Below is a small trained network, with its code and all its weights. Each question gives an input and a target symbol and asks what happens when units are switched off, that is, made to give their printed mean instead of their output.

import numpy as np


def w(rows, s, z=0):
    codes = np.array(rows[::2]) - 128.0
    scale = np.full(codes.shape[1], s)
    scale[-1] = z or s
    return codes * scale


def f(y):
    return np.maximum(y, 0)


def softmax(a):
    e = np.exp(a - a.max(-1, keepdims=True))
    return e / e.sum(-1, keepdims=True)


def log_softmax(a):
    a = a - a.max(-1, keepdims=True)
    return a - np.log(np.exp(a).sum(-1, keepdims=True))


def net(x, mask):
    ids = ['αγεηθλμξστφ'.index(c) for c in x.split()]
    T = len(ids)
    res = E[ids] + P[:T]
    u = 0
    for l in range(3):
        r = res
        for j in range(3):
            rows = slice(2 * j, 2 * j + 2)
            q, k, v = (r @ M[l][rows].T for M in (Q, K, V))
            z = softmax(np.where(np.tri(T) > 0, q @ k.T / 2**0.5, -1e9)) @ v
            o = O[l][rows]
            res = res + np.where(mask[u + j], z, o[:, -1]) @ o[:, :-1]
        u += 3
        y = f(res @ A[l][:, :-1].T + A[l][:, -1])
        res = res + np.where(mask[u : u + 8], y, B[l][:, -1]) @ B[l][:, :-1]
        u += 8
    return log_softmax(res[-1] @ U[:, :-1].T + U[:, -1])


Q, K, V, O, A, B = {}, {}, {}, {}, {}, {}
E = w([
[42,194,26,234,188],'α',
[141,116,210,170,23],'γ',
[145,132,115,69,143],'ε',
[81,153,61,99,140],'η',
[30,215,186,110,179],'θ',
[201,157,52,144,33],'λ',
[217,109,153,134,138],'μ',
[123,132,134,117,225],'ξ',
[116,41,6,122,50],'σ',
[138,147,156,118,53],'τ',
[59,16,21,102,202],'φ',
],0.013)
P = w([
[38,170,255,9,62],'0',
[199,118,114,84,150],'1',
[165,135,128,120,133],'2',
[161,137,101,102,137],'3',
[136,139,132,154,110],'4',
[153,123,131,174,96],'5',
[116,133,142,148,97],'6',
[105,154,164,130,105],'7',
[98,135,145,143,92],'8',
[96,119,129,174,83],'9',
[94,127,130,156,86],'10',
[94,123,133,147,84],'11',
],0.0059)
Q[0] = w([
[125,95,187,27,13],'0.h1',
[240,26,153,94,91],'0.h1',
[141,162,94,86,134],'0.h2',
[181,109,157,226,114],'0.h2',
[42,208,8,59,129],'0.h3',
[205,152,242,127,209],'0.h3',
],0.012)
K[0] = w([
[180,116,158,76,212],'0.h1',
[106,151,125,6,131],'0.h1',
[97,102,124,146,115],'0.h2',
[136,198,95,128,154],'0.h2',
[61,191,47,40,101],'0.h3',
[212,168,118,197,133],'0.h3',
],0.017)
V[0] = w([
[239,176,162,134,125],'0.h1',
[184,6,182,118,225],'0.h1',
[154,221,83,166,97],'0.h2',
[225,233,128,133,124],'0.h2',
[116,114,15,210,53],'0.h3',
[47,254,44,56,131],'0.h3',
],0.0062)
O[0] = w([
[90,163,180,91,118,45],'0.h1',
[143,105,188,146,84,85],'0.h1',
[136,118,100,61,138,74],'0.h2',
[103,145,98,1,177,16],'0.h2',
[197,168,184,135,130,111],'0.h3',
[161,81,87,154,160,253],'0.h3',
],0.0077,0.0058)
A[0] = w([
[86,52,195,150,97,115],'0.n1',
[241,175,172,86,135,57],'0.n2',
[65,113,84,199,110,113],'0.n3',
[138,112,229,92,221,2],'0.n4',
[103,242,104,218,172,41],'0.n5',
[79,255,79,147,199,68],'0.n6',
[116,234,102,166,24,131],'0.n7',
[107,102,52,99,8,244],'0.n8',
],0.0083,0.002)
B[0] = w([
[160,165,169,80,158,162],'0.n1',
[85,55,130,78,124,139],'0.n2',
[188,97,232,90,176,254],'0.n3',
[187,254,177,119,163,135],'0.n4',
[213,11,159,80,215,174],'0.n5',
[198,102,123,69,31,173],'0.n6',
[168,191,103,149,222,166],'0.n7',
[118,205,117,113,228,223],'0.n8',
],0.0076,0.0085)
Q[1] = w([
[96,71,123,158,70],'1.h1',
[181,112,147,125,178],'1.h1',
[128,154,115,120,28],'1.h2',
[189,175,77,131,137],'1.h2',
[171,105,120,111,5],'1.h3',
[147,85,152,82,162],'1.h3',
],0.015)
K[1] = w([
[197,87,239,102,65],'1.h1',
[56,93,120,182,172],'1.h1',
[245,54,139,114,76],'1.h2',
[163,159,131,230,135],'1.h2',
[210,239,67,160,161],'1.h3',
[139,45,131,170,233],'1.h3',
],0.011)
V[1] = w([
[183,76,39,175,97],'1.h1',
[6,149,81,206,135],'1.h1',
[220,178,151,220,124],'1.h2',
[174,152,99,99,50],'1.h2',
[71,196,98,105,181],'1.h3',
[46,64,99,96,116],'1.h3',
],0.012)
O[1] = w([
[91,185,211,42,186,254],'1.h1',
[254,127,133,94,177,67],'1.h1',
[64,133,98,45,144,162],'1.h2',
[97,190,145,120,163,38],'1.h2',
[137,159,85,206,118,62],'1.h3',
[99,150,212,146,189,155],'1.h3',
],0.0082,0.008)
A[1] = w([
[157,204,178,150,1,152],'1.n1',
[109,87,98,167,189,219],'1.n2',
[166,127,117,118,204,60],'1.n3',
[102,103,180,30,122,30],'1.n4',
[89,196,118,109,118,220],'1.n5',
[204,177,102,110,106,81],'1.n6',
[191,66,100,147,178,1],'1.n7',
[98,97,239,130,125,134],'1.n8',
],0.0073,0.0037)
B[1] = w([
[84,142,57,156,243,137],'1.n1',
[254,162,165,130,187,254],'1.n2',
[105,76,186,56,146,240],'1.n3',
[127,164,51,223,99,236],'1.n4',
[181,81,33,113,132,177],'1.n5',
[65,112,80,94,139,138],'1.n6',
[56,176,136,80,40,201],'1.n7',
[131,129,6,111,190,244],'1.n8',
],0.0083,0.0076)
Q[2] = w([
[190,129,3,113,186],'2.h1',
[102,104,100,111,78],'2.h1',
[161,45,80,126,161],'2.h2',
[103,186,187,173,72],'2.h2',
[97,106,137,169,108],'2.h3',
[151,116,128,155,178],'2.h3',
],0.019)
K[2] = w([
[118,163,64,252,100],'2.h1',
[93,183,140,132,104],'2.h1',
[179,99,79,229,101],'2.h2',
[124,163,170,76,115],'2.h2',
[101,123,145,169,90],'2.h3',
[120,82,115,141,161],'2.h3',
],0.02)
V[2] = w([
[177,130,181,49,140],'2.h1',
[118,124,101,83,73],'2.h1',
[194,48,105,189,38],'2.h2',
[224,254,159,170,92],'2.h2',
[208,219,197,110,121],'2.h3',
[81,72,164,120,219],'2.h3',
],0.011)
O[2] = w([
[184,58,108,51,182,68],'2.h1',
[71,186,146,79,138,110],'2.h1',
[2,39,237,87,149,182],'2.h2',
[155,50,41,221,165,83],'2.h2',
[112,108,34,202,98,117],'2.h3',
[209,201,171,128,67,255],'2.h3',
],0.007,0.02)
A[2] = w([
[34,155,59,79,132,42],'2.n1',
[146,195,147,82,255,96],'2.n2',
[167,72,184,236,10,100],'2.n3',
[80,130,80,174,52,44],'2.n4',
[29,201,250,77,77,2],'2.n5',
[83,23,161,92,66,178],'2.n6',
[74,58,113,52,30,131],'2.n7',
[86,143,126,115,196,150],'2.n8',
],0.0056,0.0031)
B[2] = w([
[111,94,95,55,148,148],'2.n1',
[108,136,130,55,79,216],'2.n2',
[76,78,173,198,189,148],'2.n3',
[176,190,166,86,30,133],'2.n4',
[220,49,85,255,99,252],'2.n5',
[96,151,186,109,170,156],'2.n6',
[91,177,79,205,88,152],'2.n7',
[138,140,144,102,89,153],'2.n8',
],0.0075,0.018)
U = w([
[119,140,108,160,99,101],'α',
[78,208,104,72,183,254],'γ',
[131,102,80,143,170,107],'ε',
[146,205,207,130,202,170],'η',
[187,141,63,127,187,117],'θ',
[132,75,125,70,59,148],'λ',
[51,156,159,107,217,72],'μ',
[106,135,103,153,92,108],'ξ',
[72,254,127,139,159,171],'σ',
[79,180,134,140,190,84],'τ',
[132,185,100,133,87,70],'φ',
],0.0065,0.0039)

Each question gives the input, a string of symbols that net reads in full, and the target symbol t.
The units are the heads (2 rows each of Q, K, V and O) and the neurons (one row each of A and B). Each row of codes is followed by its name. A weight is (code - 128) times the scale printed after its matrix; where a second scale follows, it is the last column's (O, A, B and U).
mask holds one flag per unit, layer by layer, with each layer's heads first. A switched-off unit (its flag False) gives its mean, the last column of its rows in O or B, instead of its output. The means were averaged over made-up inputs and are rounded, as every weight is.
A unit's drop is (log p(t) with every unit on - log p(t) with that unit switched off) / (log p(t) with every unit on - log p(t) with every unit switched off).
The circuit of an input: a set's keep is (log p(t) with only the set's units on - log p(t) with every unit switched off) / (log p(t) with every unit on - log p(t) with every unit switched off). Starting from the 12 units with the biggest drops (on a tie, the unit counted first), units are removed one at a time, each time the one whose removal leaves the highest keep (on an exact tie, the one counted first), for as long as the keep stays at least 0.8.
circuit, biggest first: the units of the circuit, biggest drop first
k most important neurons: the k neurons with the biggest drops, biggest first
k most important neurons of layer l: the k neurons of layer l with the biggest drops, biggest first
input η ξ φ φ ξ λ φ τ σ ξ, target θ: most important neuron	1.n8
input σ φ φ θ θ, target γ: 4 most important neurons	1.n8; 2.n5; 1.n4; 0.n5
input α φ φ φ φ φ η ε α φ φ φ, target φ: 2 most important neurons	1.n4; 0.n5
input θ λ φ φ θ η ξ η η μ φ η, target η: circuit, biggest first	0.h3; 2.h3
input λ θ λ φ φ φ φ λ, target γ: circuit, biggest first	1.h2; 0.n7; 2.n5; 2.h3
input λ θ η ξ φ η φ ε τ φ, target σ: 2 most important neurons	2.n5; 0.n3
input σ φ λ γ φ, target γ: circuit, biggest first	2.n5; 2.h1
input α η η φ ξ τ η τ, target φ: 2 most important neurons	2.n5; 0.n6
input σ ξ γ φ θ σ η, target γ: 4 most important neurons	2.n5; 0.n7; 0.n8; 1.n2
input λ φ φ θ τ η, target σ: 2 most important neurons of layer 0	0.n3; 0.n7
input η φ ξ λ λ, target θ: 2 most important neurons of layer 0	0.n3; 0.n5
input φ α μ τ θ, target λ: 2 most important neurons	2.n5; 0.n6
input η ξ η φ ε λ φ, target θ: circuit, biggest first	2.h2; 1.h2; 1.h3
input η λ θ, target θ: circuit, biggest first	2.h2
input α φ ξ λ η α η φ λ, target φ: 2 most important neurons of layer 1	1.n4; 1.n8
input α μ λ η φ σ ξ ξ η φ σ η, target φ: 2 most important neurons of layer 1	1.n4; 1.n2
input φ λ θ ξ, target γ: 2 most important neurons	1.n4; 0.n4
input α φ η φ θ η γ, target φ: 2 most important neurons	2.n5; 0.n5
input τ φ φ φ μ φ φ σ, target η: 3 most important neurons	0.n8; 0.n7; 2.n5
input ξ η φ φ θ α φ λ λ η τ η, target μ: 2 most important neurons of layer 2	2.n5; 2.n6
input ξ φ λ ξ ξ η η θ γ μ σ, target μ: most important neuron	0.n6
input φ φ λ λ σ φ ξ λ ξ η, target λ: 2 most important neurons of layer 0	0.n3; 0.n1
input σ λ φ ξ ξ φ φ ξ μ λ η η, target γ: 3 most important neurons	2.n5; 0.n7; 0.n6
input φ λ λ θ, target γ: 2 most important neurons	1.n4; 1.n8
input φ τ φ ε, target λ: 2 most important neurons of layer 2	2.n5; 2.n1
input σ η τ φ φ λ λ φ φ λ ξ, target γ: 2 most important neurons	2.n5; 0.n7
input η θ μ η λ φ λ, target θ: most important neuron of layer 0	0.n6
